Here is a tiny trained network, its code and every weight. The questions are about switching its units off for an input and a target symbol, where a switched-off unit gives its printed mean instead of its output.

import numpy as np


def w(rows, s, z=0):
    codes = np.array(rows[::2]) - 128.0
    scale = np.full(codes.shape[1], s)
    scale[-1] = z or s
    return codes * scale


def norm(h):
    return h / np.sqrt((h * h).mean(-1, keepdims=True) + 1e-5)


def f(y):
    return np.maximum(y, 0)


def softmax(a):
    e = np.exp(a - a.max(-1, keepdims=True))
    return e / e.sum(-1, keepdims=True)


def log_softmax(a):
    a = a - a.max(-1, keepdims=True)
    return a - np.log(np.exp(a).sum(-1, keepdims=True))


def net(x, mask):
    ids = ['Ψβζθλμπφω'.index(c) for c in x.split()]
    T = len(ids)
    res = E[ids] + P[:T]
    u = 0
    for l in range(3):
        q, k, v = (norm(res) @ M[l].T for M in (Q, K, V))
        z = softmax(np.where(np.tri(T) > 0, q @ k.T / 2**0.5, -1e9)) @ v
        res = res + np.where(mask[u], z, O[l][:, -1]) @ O[l][:, :-1]
        u += 1
        y = f(norm(res) @ A[l][:, :-1].T + A[l][:, -1])
        res = res + np.where(mask[u : u + 16], y, B[l][:, -1]) @ B[l][:, :-1]
        u += 16
    return log_softmax(norm(res)[-1] @ U[:, :-1].T + U[:, -1])


Q, K, V, O, A, B = {}, {}, {}, {}, {}, {}
E = w([
[177,144,81,160,132,112],'Ψ',
[138,137,119,162,176,122],'β',
[143,90,126,2,163,123],'ζ',
[104,87,118,140,85,106],'θ',
[175,111,152,127,123,179],'λ',
[160,109,125,144,96,158],'μ',
[166,124,102,161,112,143],'π',
[169,135,122,159,147,161],'φ',
[131,119,87,144,110,71],'ω',
],0.022)
P = w([
[232,127,180,127,135,124],'0',
[220,63,30,125,170,170],'1',
[129,89,120,161,161,157],'2',
[192,217,254,132,66,88],'3',
[65,144,213,170,111,105],'4',
[52,73,37,144,186,181],'5',
[176,121,130,185,133,167],'6',
[92,180,230,188,80,102],'7',
],0.0093)
Q[0] = w([
[164,245,227,168,129,172],'0.h0',
[179,135,61,132,179,253],'0.h0',
],0.028)
K[0] = w([
[48,137,39,232,132,156],'0.h0',
[146,153,197,251,94,68],'0.h0',
],0.03)
V[0] = w([
[104,205,107,95,52,188],'0.h0',
[218,69,127,253,98,160],'0.h0',
],0.0052)
O[0] = w([
[1,172,88,91,97,122,89],'0.h0',
[84,198,55,157,89,205,254],'0.h0',
],0.0082,0.0075)
A[0] = w([
[124,163,137,146,187,145,108],'0.n0',
[135,126,97,152,151,152,181],'0.n1',
[151,111,143,153,137,107,82],'0.n2',
[130,130,126,89,142,120,97],'0.n3',
[122,131,137,127,98,99,98],'0.n4',
[139,141,120,205,92,119,79],'0.n5',
[118,162,98,152,131,79,127],'0.n6',
[116,116,138,76,166,127,69],'0.n7',
[129,85,90,124,129,139,157],'0.n8',
[130,146,121,116,156,79,81],'0.n9',
[144,136,144,118,86,138,134],'0.n10',
[139,128,114,51,145,108,38],'0.n11',
[138,190,163,139,119,123,54],'0.n12',
[120,99,122,167,78,106,141],'0.n13',
[113,112,167,141,125,186,216],'0.n14',
[140,124,117,3,175,111,2],'0.n15',
],0.024,0.0046)
B[0] = w([
[172,144,119,157,144,157,164],'0.n0',
[120,119,72,154,160,100,222],'0.n1',
[175,119,200,160,155,98,145],'0.n2',
[112,148,140,110,161,123,139],'0.n3',
[131,117,125,115,80,135,137],'0.n4',
[52,176,128,177,115,113,247],'0.n5',
[164,137,158,171,156,76,158],'0.n6',
[104,150,86,63,134,133,144],'0.n7',
[123,72,134,143,133,108,177],'0.n8',
[194,97,146,126,157,124,134],'0.n9',
[127,109,122,150,104,157,168],'0.n10',
[107,157,166,80,199,131,148],'0.n11',
[168,178,91,158,100,166,164],'0.n12',
[113,86,170,144,97,104,179],'0.n13',
[112,105,127,158,177,206,206],'0.n14',
[79,210,153,5,198,136,163],'0.n15',
],0.027,0.016)
Q[1] = w([
[112,166,192,250,106,173],'1.h0',
[161,235,182,74,44,175],'1.h0',
],0.025)
K[1] = w([
[68,108,129,91,222,99],'1.h0',
[142,3,35,149,163,73],'1.h0',
],0.029)
V[1] = w([
[170,222,95,122,151,26],'1.h0',
[195,194,116,64,193,251],'1.h0',
],0.032)
O[1] = w([
[51,143,196,139,204,144,78],'1.h0',
[146,253,162,110,78,145,3],'1.h0',
],0.023,0.0027)
A[1] = w([
[157,112,161,187,150,89,107],'1.n0',
[131,101,190,192,78,166,80],'1.n1',
[120,66,123,97,129,117,45],'1.n2',
[155,49,57,171,177,99,139],'1.n3',
[117,146,51,93,67,110,160],'1.n4',
[148,100,69,129,54,92,73],'1.n5',
[100,115,225,57,67,216,235],'1.n6',
[63,129,80,151,87,128,125],'1.n7',
[114,119,207,63,95,113,177],'1.n8',
[20,61,172,139,176,156,54],'1.n9',
[158,131,72,178,105,91,81],'1.n10',
[189,145,125,101,52,114,16],'1.n11',
[133,118,115,36,164,130,39],'1.n12',
[126,108,117,4,183,132,2],'1.n13',
[35,148,196,46,110,196,52],'1.n14',
[42,101,142,144,38,69,82],'1.n15',
],0.019,0.0042)
B[1] = w([
[160,129,143,104,149,198,172],'1.n0',
[157,120,138,121,190,143,173],'1.n1',
[177,150,98,104,136,109,156],'1.n2',
[60,118,199,106,84,124,251],'1.n3',
[179,144,171,111,116,134,164],'1.n4',
[166,143,171,91,91,196,176],'1.n5',
[149,1,70,126,126,142,172],'1.n6',
[122,154,139,78,142,135,185],'1.n7',
[88,82,86,102,139,70,148],'1.n8',
[155,235,168,143,141,95,221],'1.n9',
[101,118,122,97,121,196,188],'1.n10',
[215,116,120,163,106,97,149],'1.n11',
[83,143,132,59,164,131,150],'1.n12',
[92,151,142,10,155,121,158],'1.n13',
[186,36,128,93,65,175,181],'1.n14',
[119,136,59,176,160,183,167],'1.n15',
],0.036,0.015)
Q[2] = w([
[14,99,13,84,243,172],'2.h0',
[224,148,37,187,128,3],'2.h0',
],0.021)
K[2] = w([
[137,227,122,189,53,7],'2.h0',
[78,61,146,9,184,21],'2.h0',
],0.02)
V[2] = w([
[230,52,86,145,251,202],'2.h0',
[163,59,194,78,125,64],'2.h0',
],0.014)
O[2] = w([
[223,85,131,149,146,129,166],'2.h0',
[154,51,254,213,184,164,2],'2.h0',
],0.0061,0.0096)
A[2] = w([
[108,153,16,72,162,144,104],'2.n0',
[142,1,36,154,82,71,3],'2.n1',
[160,47,166,130,145,74,128],'2.n2',
[144,96,110,55,98,187,84],'2.n3',
[98,161,156,125,164,193,135],'2.n4',
[111,89,111,132,190,182,155],'2.n5',
[137,159,118,200,179,67,194],'2.n6',
[170,72,61,176,105,103,40],'2.n7',
[136,98,118,127,102,103,90],'2.n8',
[126,151,156,115,105,96,87],'2.n9',
[195,193,115,129,166,103,115],'2.n10',
[48,124,234,114,140,72,161],'2.n11',
[61,104,109,143,148,128,85],'2.n12',
[73,140,235,73,35,133,70],'2.n13',
[116,79,160,100,46,125,78],'2.n14',
[48,135,125,93,83,95,32],'2.n15',
],0.021,0.005)
B[2] = w([
[97,165,58,62,122,3,168],'2.n0',
[85,42,8,105,250,205,162],'2.n1',
[206,44,144,64,124,61,167],'2.n2',
[182,187,209,104,123,145,219],'2.n3',
[92,123,22,163,123,123,252],'2.n4',
[156,184,148,126,124,75,207],'2.n5',
[158,96,201,81,155,209,184],'2.n6',
[95,122,165,212,84,208,143],'2.n7',
[127,116,94,144,147,133,136],'2.n8',
[137,149,155,140,109,95,135],'2.n9',
[160,37,144,153,173,147,181],'2.n10',
[193,171,101,100,32,83,237],'2.n11',
[158,90,162,158,91,92,174],'2.n12',
[21,65,152,223,150,124,213],'2.n13',
[95,148,144,113,196,221,181],'2.n14',
[162,69,81,143,110,79,152],'2.n15',
],0.032,0.014)
U = w([
[86,212,218,153,156,81,62],'Ψ',
[163,157,139,160,254,134,68],'β',
[105,165,148,62,150,122,254],'ζ',
[130,37,85,129,154,144,118],'θ',
[213,143,108,106,57,147,152],'λ',
[45,119,217,92,90,191,17],'μ',
[79,109,103,162,61,88,198],'π',
[141,160,23,143,149,107,156],'φ',
[156,84,189,141,132,70,162],'ω',
],0.0096,0.0031)

Each question gives the input, a string of symbols that net reads in full, and the target symbol t.
The units are the heads (2 rows each of Q, K, V and O) and the neurons (one row each of A and B). Each row of codes is followed by its name. A weight is (code - 128) times the scale printed after its matrix; where a second scale follows, it is the last column's (O, A, B and U).
mask holds one flag per unit, layer by layer, with each layer's heads first. A switched-off unit (its flag False) gives its mean, the last column of its rows in O or B, instead of its output. The means were averaged over made-up inputs and are rounded, as every weight is.
A unit's drop is (log p(t) with every unit on - log p(t) with that unit switched off) / (log p(t) with every unit on - log p(t) with every unit switched off).
The circuit of an input: a set's keep is (log p(t) with only the set's units on - log p(t) with every unit switched off) / (log p(t) with every unit on - log p(t) with every unit switched off). Starting from the 12 units with the biggest drops (on a tie, the unit counted first), units are removed one at a time, each time the one whose removal leaves the highest keep (on an exact tie, the one counted first), for as long as the keep stays at least 0.8.
units of the circuit, in order: the units of the circuit, biggest drop first
k most important neurons: the k neurons with the biggest drops, biggest first
top k neurons in layer l: the k neurons of layer l with the biggest drops, biggest first
input λ μ λ, target λ: units of the circuit, in order : (1.h0)
input φ λ π λ λ β, target λ: units of the circuit, in order : (1.h0, 0.n14)
input μ Ψ β λ θ β μ, target θ: top 3 neurons in layer 0 : (0.n5, 0.n1, 0.n12)
input π π μ, target π: 3 most important neurons : (0.n5, 1.n3, 0.n8)
input π μ φ μ θ Ψ ω, target θ: top 2 neurons in layer 0 : (0.n1, 0.n12)
input μ ζ π λ, target λ: 2 most important neurons : (1.n3, 1.n6)
input μ β λ μ Ψ, target λ: units of the circuit, in order : (1.h0, 0.n14)
input θ λ λ λ β, target λ: 2 most important neurons : (0.n12, 0.n0)
input μ λ μ φ λ θ, target φ: 3 most important neurons : (0.n5, 0.n15, 0.n12)
input φ θ β Ψ, target θ: top 3 neurons in layer 0 : (0.n0, 0.n8, 0.n12)
input ω Ψ θ θ λ φ, target θ: 2 most important neurons : (0.n5, 0.n1)
input β μ Ψ β λ π μ, target λ: 4 most important neurons : (0.n14, 0.n12, 1.n3, 1.n11)
input λ θ θ, target λ: 4 most important neurons : (0.n8, 0.n14, 1.n3, 1.n11)
input μ θ θ ω Ψ, target θ: 2 most important neurons : (0.n12, 2.n1)
input Ψ φ β μ, target φ: units of the circuit, in order : (2.n4)
input β μ λ ω μ λ, target ω: top 3 neurons in layer 0 : (0.n5, 0.n1, 0.n15)
input μ φ π β, target φ: 3 most important neurons : (0.n12, 0.n13, 0.n5)
input λ θ π, target λ: 4 most important neurons : (0.n14, 0.n1, 0.n8, 1.n3)
input λ φ λ λ, target φ: 4 most important neurons : (0.n1, 0.n13, 0.n15, 0.n14)
input λ μ ω, target λ: units of the circuit, in order : (1.h0)
input β β π β θ, target π: 2 most important neurons : (0.n0, 0.n15)
input β π μ, target β: 3 most important neurons : (0.n8, 1.n3, 0.n15)
input π λ λ ζ ω, target ω: 2 most important neurons : (0.n6, 0.n2)
input θ φ ζ λ λ π, target π: 2 most important neurons : (0.n15, 0.n1)
input φ θ μ β, target θ: top 2 neurons in layer 0 : (0.n12, 0.n8)
input θ β λ μ φ μ β, target φ: top 2 neurons in layer 1 : (1.n10, 1.n9)
input θ θ θ, target θ: units of the circuit, in order : (1.h0)
input π λ Ψ λ λ θ φ, target λ: top 2 neurons in layer 0 : (0.n14, 0.n1)
input ω μ β β π φ, target β: top 2 neurons in layer 0 : (0.n1, 0.n13)
input φ Ψ μ φ, target Ψ: top 2 neurons in layer 1 : (1.n9, 1.n3)
